Each row is followed by its class.
[-122  279 -132  194  -12 -154 -264  331 -238 -105  185  308   -7    4
 -200  103  -59 -176  178 -258  -17  177  130   63 -347  131  357  -85
   56  131 -264  173  -76   69] : A
[ 111    6   56  337  -28  -38  135 -142 -135 -176  -69 -109  -29  126
  -67  -26   35 -160   50   15  150 -297  -36  -10  183  -46 -186  122
   11    8  251 -147   21  105] : T
[ -71   10  -22   63    8   42 -186  248   95  -68   28   19   76  -41
  191  107 -116 -203  294   37 -270  278  343 -105 -202  290  196  -23
  119   31  137   27  -24   22] : S
[ -58 -211   13 -314 -186   77   -7  -23   25   90 -229  -18  -25 -223
   17  180  -17   77  -79   -2   11   90    9  -27  -45 -129 -322   89
  -16  -28 -124  -59  -76  -89] : R
[  48   32  -95  143  -69   87   95  -26 -125  -24   54   -6  -14   21
 -131  -39   32  -59   99 -184   92 -278   22  -26 -105  -65  153   31
   48   77  -75  109  -40 -172] : E
[  -6 -337  134 -145  -86  189  185 -200   98   69 -131   62  -96 -243
  -30  113   93  -96  -83 -259  107 -173   96   -7   38 -207 -362    9
   50 -169  147 -245   58 -235] : P
[ -13 -104  -11    2   56  -52   82  -65 -258  121  -71  133   14   23
 -167   96   48   99 -299  -94  132 -132 -322   65  -45 -161 -161   63
 -266   25 -145 -148   -7   21] : R
[  65 -217   36 -199  223  128   95 -115  -18  186   24 -194  180  175
  163  -33   76  198   16  235   18 -384 -297  -73  -30  -98   -9  102
 -300   80  142 -270  107 -130] : L
[  20   37  -36  218 -153  -10 -166  177 -154 -189  -41   -4  -30  106
  120   -2  -89 -365  305 -169   49  116  342    7  -80  140   65  -28
  169  202   87  -71   18   18] : A
[   8   33   -2 -126   98 -101   -6  249   69 -122  -62 -159   79  192
  184   53  -65  -97  171   43   -7 -178 -195   26 -233  200    7  143
  -82  209   24  -11   12   93] : Z
[  58 -108  -18  206  109  118  258 -138 -126   28 -176   89  -15 -125
   31   65   23   66 -107  115 -238   -6  -52  -83  137   44 -105   -5
 -128   48  215 -174   15   26] : E
[ 141  174   80  442  179  102   -7  -97  -97   74  139  -85  264   74
  274  -28   20   68  163  343 -201 -112   67 -158  157  140  228   28
 -206  119  264 -185   43  210] : Z
[  38   63   22  373  160   46  135  -56  -11  -18   66   65  111  -78
   75   68  -34  -34  130  179 -335  102   72  -90   28  173   58  -27
  -83 -117  324 -116   -5   41] : T
[ 131   32  -89  899   63  287  135 -122 -112  -22  -16 -124  187  105
   25  -29  -86 -403  122  -95 -231  -34  170 -140  101  229  223  -94
   76   10  309  -87  -19   59] : S
[ -30  -42   96  -39 -157   -3  -49  -37 -122  -49  -84  -80   97  -21
  145   45  -35    6   87   61   27  150  143    8    2   -5 -192   35
  -42  125    2 -264   -3   47] : Z
[  43  192  -43  541   67   48   51   21   92  -63  225  -11   25   54
 -196 -110  -91 -454  172 -200 -107  -60  189  -33    9  152  304  -72
  176 -331  228  188  -30   29] : C
[  78 -101   82 -164   61  142  193  -36  285  100   -9  -43   27  -66
  170  -55  -83  -45   12  -11 -121   98   25  -35  129   30  -79   14
   44 -250  257 -119   57 -117] : Q
[ -63   64 -104  245   20   53   83 -190 -280   22  -32  154   38 -143
 -402  138   38   65 -202  -23  103 -122 -164  -16  -10 -194  -87   59
 -173 -125 -125   -6 -168   28] : P
[ -25  -15  -10  -37   93  -26   76  -19  -43   65   20  191  -33  -83
  -69   96    3   55 -102   35  -76  107 -104    2   19  -39  -68    4
  -95 -152   85  -60  -39   10] : S
[-218   60   12 -299 -151  -60 -147   48  -28   69 -126  277  -89 -262
  224   -8   57   78   83   46  -60  363  305   14  -47  127  -82 -110
  -27  -89 -125   37  -27 -119] : R
[ -36 -219   -2 -163   -5   80   33   -9   27   87 -200 -108  118  -30
  109   89  -26  109 -141  110   68 -115 -170  -29  -99 -105 -256   75
  -69  159   16 -203   17   56] : A
[  57   -6   36  -19   61 -103  219  -87  132  -11   14 -234  -28  257
  -65 -174  -41 -176  -76   25  127 -183 -155   64  175  -88 -146   92
   74 -238  286  -24   11   79] : C
[  24   37  -15  -90 -117  -56  265 -206   17   -4   14  -14 -184   15
 -402  -73   42  -41 -307  -42  437 -280 -231  105  291 -421 -318  158
   95 -349   21   56 -154   54] : E
[-195  -87 -137  -75  -61   50   34   -9  -30   -5  -30  149   -2  -74
  -76  -38   48 -109   93  -84   89   12  113   -7 -176   49   31  -68
   53 -134  -22   72  -33 -222] : S
[-232  134  -90  178  144  120 -195   86   -3  209  212  297  246 -159
   59   49   65   -6  169   60 -153  110  151  -77 -361  222  369 -218
 -154 -200 -111  103  -20 -153] : S
[ 100 -137  106  -30   87  134   24  132  250  -93 -131  -35   54 -211
  439   96  -57 -103  297  167 -482  230  360 -166  -35  370   -8  -56
  101   95  373  -92  163  -23] : C
[  27  101  -68  578  -38  182   89 -262 -126   11  122  -97  164   53
 -361  -65  -45 -213 -130  -34   99 -119  -54   -9  162 -121   52    0
  -22 -251   40  -14 -135   42] : L
[  57   97   44 -186  -48 -232  175   64   21  -39   93   12 -208  260
 -281 -157   52 -133 -210 -136  481 -407 -300  182  157 -229 -191  214
   53 -261   75  141  -56  183] : E
[  18  -48  -11   25  100  -66  114  -20  -71   26 -134 -163  181  263
  375 -141   15  -16  188  427 -208    0   -8  -48  104  247 -111   44
 -166   52  365 -214   48  137] : P
[-149  191  -60    7 -139 -159  -95  -21 -200   79  206  229   57   22
 -289  -35  127   15   -4   51  364 -113  -42  103  -59 -130  -12   39
 -102 -290 -211  143 -113   47] : Q
[  63   25   40  516   39  133   -7  -12 -220 -103   67  -59  216   69
  177   -5   -2 -189  159  130 -105 -126  105  -47   82  198  111   12
 -150  170  171 -286   33  112] : N
[ 105  -37  145  146  -45  -48   70 -116  -57 -112  103    6  -47   -9
  -43  -16   36 -143  102   88   26 -130  189  -25  307  -53 -189  100
    7 -140  281 -149  -37   84] : L
[ 100    4   35 -475 -167 -241  -46  165   40 -193 -159 -187 -254  251
  122  -88  -62 -149   97 -140  240 -101   14   75   35  -93 -168  211
  143  233   13   72    9   51] : Z
[-246   93 -191 -203 -222 -127 -164   68 -212   15 -161  -75  183  116
   62 -110  -91   84  174  142   74  218  -76   59 -250  122  -53  -17
 -125  -22 -201   68 -112  -63] : C
[  13 -120   61 -503  130  -92  137   28   42  191 -134   37    4   41
  236    6    7  139 -135  200 -176  128 -278   50   69  -63 -279   93
 -262  -64  176 -236   44   32] : C
[  -5 -199  -27  260 -193  297  154 -319 -321   83 -126   32   94 -236
 -255  135   52   35 -146 -133  187 -267  -77  -18  116 -279 -277   49
 -140  -33  -92 -247 -132 -177] : N
[ -78  -56   59 -385  -51 -150 -158   37  -75  177 -114  127   44  159
  437  -74  128   99   13  394    0  226   30   62  162   67 -245   19
 -172   70  162 -216   50  147] : S
[  46 -109   -6   79  -99   49  114  102  182 -215 -121 -129 -121 -105
 -102   92 -114 -238  221 -211  -93 -121  151  -72 -138  123  -72   71
  269   -1  175  171  -22  -18] : A
[  21   84  -49  541 -104   36  -95  118  -94 -117  103   -6   79   33
   -3   41   -3 -313  235   32 -137  -26  296  -73  -19  232  206   16
   80   75   95  140  -85  191] : E
[ -82  267  -76 -200  -92 -154 -291  191 -232    3   16   26  109  108
   95  -33  -17   97   38   33  169   17  -52   32 -200  -65  145  102
 -136  220 -277   23  -46   93] : C
[ -31  118    3  234  146  -37 -120  201  -26  -14  177  396   69 -111
  330  -10  119 -196  271  244 -305  224  413  -29  -13  448  245 -120
  -78  -23  198   36  101   56] : Q
[-184  114  -18 -150  -85  -92  -40  -50   -4   48   86   80  222  -51
    8  -75   28  113   72  203   80   67  -62   30 -160   48  -54  -36
 -193 -240 -150   23  -57  -78] : R
[  23   55   20  201  160  -32   -4  123  -82   56  116  329  -41 -109
  -21  134   40  -51   23 -115 -185   63   65   -9 -100   93  131  -73
  -39  -57  110   -9   45    0] : T
[ -95   44  -65 -125   -2   33  133 -112  -58  107  -13   12   17   32
 -425  -25   24   14 -340 -281  437 -337 -335   99 -107 -346 -131   53
  -62 -250 -254   70 -120 -150] : L
[-115 -192   34 -447  106   74   33   98   63  171  -91  225  -34 -195
  -39  158   20  139 -167 -181  -38    5 -220   61 -258  -21 -120  -74
 -182  -49 -184  -49   17 -222] : N
[   3  188  -30    2  256   71    8  103   90  189  183  170  165   91
 -118  -20  -39 -100 -128 -268   97 -119 -232   58 -218  -62  227 -103
  -77 -230 -100    1   15 -131] : P
[  -2  154   67 -278   59  -68   41    9  146   23   25   48  -50   -9
   37  -74  -44  -11 -123   22  142  104   33   46  128 -143 -117   15
   60 -267   67  -50  -35    8] : P
[  83 -176   19 -147   -8  137   24   80   54  -61 -121 -202  -73   63
  117    3  -74  -60  246 -269 -142  -49  159  -65 -212  141   95  -31
  130  236   25   29   82 -295] : L
[ -47  -90 -113 -112 -250 -202  199 -154 -200 -183 -187 -286  -86  266
 -195 -149   43  -19  -22   59  456 -283 -320   93   57 -151 -345  163
  -55  -21 -129   58  -80   33] : R
[  41 -150   -5  128  125  128  -28  123  -47   13 -180  -34  208  -32
  387  112   15  -24   71  235 -291   34   34 -117   -9  265   -7   31
 -143  302  183 -214  102  146] : C
[-273   30  -29 -487  -89  -78 -189   66   48  194  127  306    3 -187
  -11   25   47  116  -15  107  146  196   27   82 -187  -97 -109   -8
 -121 -326 -179   68 -146 -139] : S
[ -32   37 -172   21    5    0   24  122  -51  -79   50  178 -110  -39
 -454   85  -93 -264   10 -393   52  -79 -150   86 -347  -63  104   -8
   78  -85 -178  216  -73 -181] : A
[  90 -233   54  231  105  158  202  -69  161  -97    2  -65  -36 -154
  -86  105    5 -195   91  -61 -177 -198  109 -100  -34  118  -22    5
   94  -22  210    6   63  -55] : Z
[-105   -6   26  -74  -98   93 -169   55 -285   65 -135  158  146  -99
  164   77   57  162  -24  -94  170   29   60   -4 -142  -36  -28  -75
 -173  240 -276 -259   48 -101] : E
[  19   46  -53  200   29  164   82  -95 -109   91  -92 -134  179   93
  -80  -36  -48    2 -228 -143  212  -69 -264   41 -104  -77   -9  -80
  -96   60 -241  -82    4  -22] : Z
[  19  -12   14 -346   33  -74  -18  192 -133   43 -114  187  -92   10
  101  107    9  100  -10  -63  -94  231  -28   42  -97   25  -60  -27
 -110  196 -126  -72    4  -31] : E
[-120   45  105 -441 -181  -87 -240  223   -7    1   35  114   36   15
  158   29  -41   52  204 -213  125  245  139   84 -306   23    4  -89
    5   63 -217 -109   56 -172] : E
[ -45  -13  -45 -235 -366 -149  -21  -56  -58 -161  -35 -218 -187   53
 -197 -103  -78  -57  126 -174  301  -69  119   20  -20 -237 -149  164
  212  -30  -70  149 -133  -45] : C
[   4   21  -21   72  -78  138  207 -158  -17   69  -93 -136   25   55
 -205  -58  -28  -57 -212 -200  271 -220 -213   63  -17 -178 -144   -5
    9 -151  -57    2  -73  -89] : N
[  -5  115   -5   53 -235 -254   28    0 -151 -259  120 -181 -176  212
 -328  -84  -16 -248   79 -165  495 -376 -100  134  -16 -211 -128  253
   91 -150  -79   85  -95   67] : R
[   6   20  -79  393    0  -26  -52  155 -156 -116  -29 -103  103  162
  126   83   -1 -202  227  105 -108  -49  113  -97  -77  222  143   52
   33  203  141  -31  -12  219] : S
[  75  -40  151  142 -223 -123   23  -75   31 -249    2  -56 -209  -42
  -20   -8  -33 -264  238  -82    6  -22  374   -8  186   39 -189   96
  238  -39  314  -24    0   95] : Z
[ -66   73   18 -378  -64  -24  -76  102  166   58  160   13  -67  -83
   57   -2  -19   20  148  -78  102  -68   21   22 -166 -173   68   82
   46  -92  -51   48  -44 -133] : A
[  -7  -37   15 -185 -199  -53 -171  277  -48 -227 -114  -65  -74  101
  154   35 -135 -277  380 -347   34  231  385  -12 -275  167   35  -44
  234  174  -39  -19   49 -190] : S
[  43 -118   41 -296  -25  -32  232 -126  181    4 -123 -196  -70  130
  -56 -102  -70   -7 -159  -46  135  -92 -289   86  143 -142 -340   76
   14 -206  120  -51  -36  -74] : L
[ -82  -55   -9   31   66  -55  -39   28 -106   20  -67  140   61   40
  375  -62  115   -9  130  327 -125  159  216  -74  122  230  -10  -72
 -119   77  222 -138   60  105] : S
[-140  -76   15 -485  -30  -65   11 -124  -51  131  -59   81   59 -131
 -207  117  -31  361 -286   95  143   91 -381   80  -74 -289 -290   98
 -242 -134 -272 -160  -93  -89] : R
[ -29  118  -16 -248   71   -1 -139  140  -19   93  121   -6  123  151
   25   -9   16   64  117 -115  229 -321 -224   23 -276 -115  176   92
 -148  123 -153   -2   10  -94] : A
[  97  126 -139  709 -112  128    3  -19 -249 -112   39  -65   87  151
 -161  -56  -90 -404   -2 -162   18  -17  110   17  153   83  191  -34
   95   67   19   62 -117  117] : N
[-136   50  -95  227  -49  148   19 -251 -199  102   54  -26  236 -193
 -485  171   52  188 -179  -33  227 -364 -250  -68 -224 -338  -21   75
 -169 -139 -339  -20 -175  -52] : P
[-188   11  -26 -258   16   -3  -63  -58  -93  157 -164  128  107  -74
   92  -28   53  223  -82  168   67   87  -76   18 -117  -11 -164  -53
 -206  -71 -116  -82  -24 -122] : T
[ -44   90  110  -77   97  -33 -273  391  155  -33  101  295  -42 -152
  254  152   17 -228  332  -96 -275  232  507  -85 -216  364  236 -122
   92    5  109  141   51    4] : L
[  72  195  -56  140  -43  -96  -85  169 -138 -130   94 -271  109  363
   28  -89  -45  -95  208  -40  173 -350 -174   48 -219   85  239   97
  -12  244 -102   84   13   68] : N
[ -13  -38   32   62  -44  217   75 -227  141   87  120 -123   79 -184
  -61   15  -59   80  127  -35  -97  -32  107 -109    6 -101   90    2
   34 -116   43  -10  -95 -193] : Z
[  34   67  111   -7  106   66   -1  -39   88   89  112 -109  125   46
  258  -15   25  128  121  121  -63 -106  -14  -96   17    8  109   44
 -107   35  134 -150   24   13] : S
